Below are the code and all the weights of a small trained network. Each question names an input and a class and asks about switching units off, where a switched-off unit gives its printed mean instead of its output.

import numpy as np


def w(rows, s, z=0):
    codes = np.array(rows[::2]) - 128.0
    scale = np.full(codes.shape[1], s)
    scale[-1] = z or s
    return codes * scale


def f(y):
    return y / 2 * (1 + np.tanh(0.7978845608 * (y + 0.044715 * y**3)))


def log_softmax(a):
    a = a - a.max(-1, keepdims=True)
    return a - np.log(np.exp(a).sum(-1, keepdims=True))


def net(x, mask):
    res = np.array(x, float).reshape(1, 2) / 4 @ E
    y = f(res @ A[0][:, :-1].T + A[0][:, -1])
    res = res + np.where(mask, y, B[0][:, -1]) @ B[0][:, :-1]
    return log_softmax(res[-1] @ U[:, :-1].T + U[:, -1])


A, B = {}, {}
E = w([
[153,116,77,6],'x0',
[216,89,48,156],'x1',
],0.013)
A[0] = w([
[76,144,203,57,98],'N1',
[141,126,165,143,66],'N2',
[237,99,65,150,98],'N3',
[200,162,122,120,70],'N4',
[148,119,149,94,246],'N5',
[101,173,178,94,103],'N6',
[129,96,151,172,95],'N7',
[136,136,135,199,87],'N8',
[144,119,84,7,97],'N9',
[135,196,152,101,80],'N10',
],0.014,0.011)
B[0] = w([
[96,81,82,73,217],'N1',
[135,116,171,90,125],'N2',
[69,110,75,50,254],'N3',
[103,88,175,88,144],'N4',
[154,176,67,215,224],'N5',
[148,113,104,71,184],'N6',
[159,110,173,122,155],'N7',
[159,130,228,101,178],'N8',
[148,131,252,162,234],'N9',
[141,90,144,98,139],'N10',
],0.021,0.012)
U = w([
[93,53,119,86,61],'0',
[148,122,247,166,53],'1',
[137,219,82,226,253],'2',
],0.013,0.0047)

Each question gives the input, the list of numbers given to net, and the class t.
The units are the neurons (one row each of A and B). Each row of codes is followed by its name. A weight is (code - 128) times the scale printed after its matrix; where a second scale follows, it is the last column's (A, B and U).
mask holds one flag per neuron, in row order. A switched-off neuron (its flag False) gives its mean, the last column of its row in B, instead of its output. The means were averaged over made-up inputs and are rounded, as every weight is.
A unit's drop is (log p(t) with every unit on - log p(t) with that unit switched off) / (log p(t) with every unit on - log p(t) with every unit switched off).
The circuit of an input: a set's keep is (log p(t) with only the set's units on - log p(t) with every unit switched off) / (log p(t) with every unit on - log p(t) with every unit switched off). Starting from all 10 units, units are removed one at a time, each time the one whose removal leaves the highest keep (on an exact tie, the one counted first), for as long as the keep stays at least 0.8.
units of the circuit, in order: the units of the circuit, biggest drop first
k most important neurons: the k neurons with the biggest drops, biggest first
drop of u: that unit's drop, to one decimal
input [-6,-7], class 0: units of the circuit, in order	N1
input [-7,7], class 0: 2 most important neurons	N3, N9
input [3,-3], class 2: 2 most important neurons	N3, N5
input [-1,-2], class 2: 2 most important neurons	N3, N9
input [8,-7], class 1: 2 most important neurons	N9, N3
input [4,-3], class 1: 2 most important neurons	N9, N3
input [-1,3], class 2: 2 most important neurons	N1, N6
input [6,5], class 1: 2 most important neurons	N9, N1
input [-5,-8], class 0: drop of N1	0.1
input [-6,-8], class 0: drop of N1	0.4
input [5,-3], class 1: drop of N3	0.2
input [4,1], class 1: drop of N9	1.3
